Small tables with named rows and columns. After each table, cells are looked up by row and column.

fati:
	mef	mireluk
sati	0.5	0.6
meverek	0.5	0.6
dekogen	0.4	0.6
nunedar	0.2	0.8
bug	0.6	0.5
fotalag	0.2	0.8
tizupu	0.7	0.4
mub	0.4	0.7
vekovo	0.5	0.5
rig	0.5	0.5
far	0.3	0.8
gapek	0.5	0.6
tis	0.3	0.8

What is the mireluk of far in fati? 0.8
What is the mef of gapek in fati? 0.5
What is the mef of vekovo in fati? 0.5
What is the mireluk of dekogen in fati? 0.6
What is the mef of fotalag in fati? 0.2
What is the mef of mub in fati? 0.4
What is the mef of tis in fati? 0.3
What is the mireluk of tis in fati? 0.8

kez:
columns: pogubek, vusezer, finop, tanavaf, zanotu, kololov, giz
nekar: [19.218, 44.266, 57.538, -11.381, -69.557, -26.585, -60.850]
ziz: [-31.637, -24.805, -10.278, 4.408, 22.980, 32.070, -22.631]
podazag: [16.779, -64.038, -77.923, -16.595, 41.464, -4.183, 66.042]
bino: [-49.167, -55.472, 4.213, 25.980, -3.535, 41.473, 5.911]
neraro: [-38.382, -42.108, -3.356, 15.065, 19.350, 32.795, -3.445]
dum: [-19.531, -45.213, -41.116, 5.390, 22.299, 11.904, 24.203]

vusezer of podazag = -64.038
vusezer of nekar = 44.266
giz of bino = 5.911
giz of neraro = -3.445
kololov of nekar = -26.585
pogubek of podazag = 16.779
finop of nekar = 57.538
finop of podazag = -77.923
giz of podazag = 66.042
vusezer of bino = -55.472
vusezer of neraro = -42.108
tanavaf of bino = 25.980
zanotu of nekar = -69.557
pogubek of ziz = -31.637
kololov of dum = 11.904
giz of dum = 24.203
finop of neraro = -3.356
tanavaf of ziz = 4.408
Row with the largest vusezer: nekar

vibipa
cols = sasokoz, ful, fini, vomakob, kisafon, pivut
zipos: [106, 119, 80, 89, 12, 145]
nateg: [117, 124, 126, 97, 66, 20]
zedavoz: [153, 83, 62, 74, 121, 199]
muv: [79, 130, 112, 120, 190, 2]
lefek: [60, 64, 45, 75, 42, 138]
naz: [88, 22, 84, 105, 18, 196]
povis: [149, 45, 51, 65, 195, 88]
disap: [108, 140, 85, 89, 107, 44]

What is the pivut of zipos in vibipa? 145
What is the fini of muv in vibipa? 112
What is the fini of nateg in vibipa? 126
What is the ful of lefek in vibipa? 64
What is the kisafon of nateg in vibipa? 66
What is the sasokoz of zedavoz in vibipa? 153
What is the ful of zipos in vibipa? 119
What is the sasokoz of nateg in vibipa? 117
What is the fini of naz in vibipa? 84
What is the pivut of naz in vibipa? 196
Row with the largest sasokoz: zedavoz

Table luf
fields: gafeget, geguk, fide, mam, vofuf, neki, sog
gugisi: [39, 19, 202, 118, 35, 46, 51]
zatetop: [88, 62, 171, 21, 225, 149, 212]
zifuge: [91, 192, 126, 151, 171, 178, 41]
venimam: [205, 116, 93, 168, 117, 125, 154]
kel: [224, 144, 108, 44, 117, 87, 184]
rol: [83, 102, 19, 54, 86, 39, 183]
resabi: [172, 63, 26, 57, 70, 164, 190]
ran: [195, 212, 62, 217, 125, 212, 42]
murusil: [99, 169, 131, 216, 193, 159, 170]
gadib: [68, 178, 175, 192, 68, 124, 66]
fuv: [47, 11, 13, 147, 204, 104, 96]
putip: [66, 87, 131, 169, 164, 169, 93]
dof: [122, 40, 36, 194, 203, 211, 210]

What is the gafeget of putip in luf? 66
What is the mam of murusil in luf? 216
What is the sog of kel in luf? 184
What is the geguk of zifuge in luf? 192
What is the vofuf of zatetop in luf? 225
What is the sog of murusil in luf? 170
What is the geguk of zatetop in luf? 62
What is the mam of gadib in luf? 192
What is the sog of zifuge in luf? 41
What is the vofuf of zifuge in luf? 171
What is the gafeget of fuv in luf? 47
What is the geguk of rol in luf? 102
What is the fide of gadib in luf? 175
Which row has the largest geguk? ran

fos =
,ser,refolid,lumon,bufe,tatifot,sibe
gur,151,163,140,142,143,141
kof,115,124,159,132,120,154
kif,172,182,132,146,156,130
lig,63,79,184,118,76,173
mapo,205,89,141,188,117,145
bezasuz,127,132,154,134,127,151
noro,109,85,162,133,160,166
kunate,96,82,167,130,152,176

What is the bufe of bezasuz in fos?
134
What is the tatifot of bezasuz in fos?
127
What is the tatifot of lig in fos?
76
What is the refolid of mapo in fos?
89
What is the tatifot of kof in fos?
120
What is the refolid of lig in fos?
79
What is the bufe of gur in fos?
142
What is the lumon of kif in fos?
132
What is the sibe of kif in fos?
130

nozere =
            vako      foz  motobol    vuvig     mafu   nofeke     sini
filotav   76.624   63.410   -9.716  -34.389   21.346   10.883   22.672
bosufum    1.638   14.016   51.165   87.723   39.030  -25.263    1.039
sipefiv   36.509   24.616   22.691  -36.383  -28.675   22.336  -15.185
melefe    25.379   10.632   44.351   92.394   15.095   56.117   29.377
zetel     -7.382  -16.152   28.491   32.057   59.887   29.638   29.358
sal       31.300   -3.521   59.865   24.312   21.335   51.695   34.302
lilibav  -12.432   40.198   65.192   81.254   42.398  -44.099  -47.965
nosine   -42.954  -40.999   11.336   28.081  -30.276   79.043   62.202
zoz        2.067   69.417   31.009   -7.245  -50.692   12.150   67.348

motobol of bosufum = 51.165
vuvig of zetel = 32.057
vako of sipefiv = 36.509
sini of zetel = 29.358
mafu of filotav = 21.346
sini of nosine = 62.202
mafu of bosufum = 39.030
foz of zoz = 69.417
motobol of sal = 59.865
foz of bosufum = 14.016
mafu of melefe = 15.095
mafu of sipefiv = -28.675
vako of zetel = -7.382
foz of nosine = -40.999
vako of nosine = -42.954
vako of bosufum = 1.638
Row with the largest sini: zoz

kega:
columns: pasuv, bav, gadun
mebok: [-0.2, 0.3, 0.4]
komukik: [-0.9, -0.4, -0.4]
pab: [-0.5, 0.0, 0.1]
kesabif: [-0.2, 0.3, 0.6]
lak: [-0.7, -0.3, -0.1]
fuf: [0.4, -0.1, -0.2]
medozut: [0.8, -0.4, -0.9]
tavipot: [0.2, -0.1, -0.3]
lurolu: [0.8, -0.4, -0.9]
sos: [-1.0, -0.4, -0.5]

What is the pasuv of lurolu in kega? 0.8
What is the pasuv of tavipot in kega? 0.2
What is the gadun of mebok in kega? 0.4
What is the bav of tavipot in kega? -0.1
What is the bav of pab in kega? 0.0
What is the bav of sos in kega? -0.4
What is the gadun of komukik in kega? -0.4
What is the bav of medozut in kega? -0.4
What is the gadun of fuf in kega? -0.2
What is the pasuv of mebok in kega? -0.2
What is the gadun of pab in kega? 0.1
What is the gadun of medozut in kega? -0.9
What is the pasuv of sos in kega? -1.0
What is the gadun of kesabif in kega? 0.6
What is the pasuv of medozut in kega? 0.8
What is the pasuv of fuf in kega? 0.4
What is the bav of mebok in kega? 0.3
What is the bav of fuf in kega? -0.1
Row with the largest gadun: kesabif

